Here is a tiny trained network, its code and every weight. The questions are about switching its units off for an input and a class, where a switched-off unit gives its printed mean instead of its output.

import numpy as np


def w(rows, s, z=0):
    codes = np.array(rows[::2]) - 128.0
    scale = np.full(codes.shape[1], s)
    scale[-1] = z or s
    return codes * scale


def f(y):
    return np.maximum(y, 0)


def log_softmax(a):
    a = a - a.max(-1, keepdims=True)
    return a - np.log(np.exp(a).sum(-1, keepdims=True))


def net(x, mask):
    res = np.array(x, float).reshape(1, 3) / 4 @ E
    y = f(res @ A[0][:, :-1].T + A[0][:, -1])
    res = res + np.where(mask, y, B[0][:, -1]) @ B[0][:, :-1]
    return log_softmax(res[-1] @ U[:, :-1].T + U[:, -1])


A, B = {}, {}
E = w([
[166,8,197,127,218,198,101],'x0',
[136,99,35,133,210,85,217],'x1',
[187,83,48,25,89,72,79],'x2',
],0.013)
A[0] = w([
[212,2,216,107,214,199,105,15],'N0',
[195,74,71,42,145,134,64,119],'N1',
[119,100,61,113,238,53,247,29],'N2',
[107,11,150,171,143,146,68,73],'N3',
[235,133,114,86,131,44,52,1],'N4',
[53,155,170,61,93,146,67,23],'N5',
[195,102,139,48,67,73,85,128],'N6',
[175,112,128,147,141,204,129,53],'N7',
[62,165,229,236,204,160,144,209],'N8',
[145,192,203,73,132,163,78,42],'N9',
[65,243,101,145,76,59,115,48],'N10',
[151,72,186,115,244,142,73,145],'N11',
[112,119,180,111,26,190,67,77],'N12',
[105,159,176,91,71,147,29,125],'N13',
],0.0087)
B[0] = w([
[94,135,176,118,67,2,127,226],'N0',
[111,174,183,207,193,175,45,198],'N1',
[87,115,12,74,178,88,156,198],'N2',
[115,174,159,129,39,95,167,178],'N3',
[81,110,125,236,126,103,102,165],'N4',
[42,108,78,132,166,75,189,152],'N5',
[146,180,204,234,170,211,59,193],'N6',
[52,158,100,180,84,86,121,147],'N7',
[158,187,169,180,198,178,40,254],'N8',
[32,95,88,125,212,57,128,156],'N9',
[126,189,219,138,3,65,99,182],'N10',
[110,187,155,58,82,81,149,214],'N11',
[24,106,50,61,199,176,209,182],'N12',
[110,107,16,34,209,115,192,188],'N13',
],0.0081,0.019)
U = w([
[78,147,139,134,2,74,142,113],'0',
[60,99,50,94,221,136,197,120],'1',
[109,136,145,233,183,190,69,79],'2',
[194,157,130,63,141,202,104,254],'3',
[140,71,113,119,90,175,196,104],'4',
],0.0098,0.02)

Each question gives the input, the list of numbers given to net, and the class t.
The units are the neurons (one row each of A and B). Each row of codes is followed by its name. A weight is (code - 128) times the scale printed after its matrix; where a second scale follows, it is the last column's (A, B and U).
mask holds one flag per neuron, in row order. A switched-off neuron (its flag False) gives its mean, the last column of its row in B, instead of its output. The means were averaged over made-up inputs and are rounded, as every weight is.
A unit's drop is (log p(t) with every unit on - log p(t) with that unit switched off) / (log p(t) with every unit on - log p(t) with every unit switched off).
The circuit of an input: a set's keep is (log p(t) with only the set's units on - log p(t) with every unit switched off) / (log p(t) with every unit on - log p(t) with every unit switched off). Starting from the 12 units with the biggest drops (on a tie, the unit counted first), units are removed one at a time, each time the one whose removal leaves the highest keep (on an exact tie, the one counted first), for as long as the keep stays at least 0.8.
circuit, biggest first: the units of the circuit, biggest drop first
most important unit: the unit with the biggest drop
k most important neurons: the k neurons with the biggest drops, biggest first
drop when u is switched off: that unit's drop, to one decimal
input [-8,7,-4], class 0: most important unit -> N10
input [-1,5,6], class 2: 4 most important neurons -> N1, N6, N13, N12
input [5,-5,-2], class 0: 2 most important neurons -> N0, N3
input [7,-7,0], class 0: 4 most important neurons -> N0, N3, N11, N2
input [3,0,-1], class 3: circuit, biggest first -> N4, N9
input [-1,2,3], class 3: circuit, biggest first -> N12, N0
input [8,-3,-8], class 0: 3 most important neurons -> N0, N11, N3
input [-5,-5,-7], class 2: 3 most important neurons -> N8, N0, N11
input [4,-1,2], class 0: 2 most important neurons -> N8, N0
input [1,-7,6], class 1: 3 most important neurons -> N13, N12, N8
input [1,-3,-3], class 3: 4 most important neurons -> N1, N6, N4, N2
input [8,-2,-8], class 0: 3 most important neurons -> N0, N11, N3
input [4,-6,0], class 1: 2 most important neurons -> N12, N13
input [-1,-3,5], class 2: circuit, biggest first -> N6
input [7,1,7], class 0: 2 most important neurons -> N0, N8
input [7,-7,-3], class 0: 4 most important neurons -> N0, N3, N11, N2
input [-6,-7,7], class 1: 4 most important neurons -> N13, N12, N8, N5
input [-2,1,-1], class 3: drop when N0 is switched off -> 1.1
input [-5,-6,8], class 2: drop when N6 is switched off -> 0.9
input [3,0,6], class 2: most important unit -> N1
input [8,3,-7], class 0: drop when N0 is switched off -> 0.6
input [1,-7,3], class 1: drop when N4 is switched off -> 0.0
input [2,-8,-8], class 1: 2 most important neurons -> N12, N13
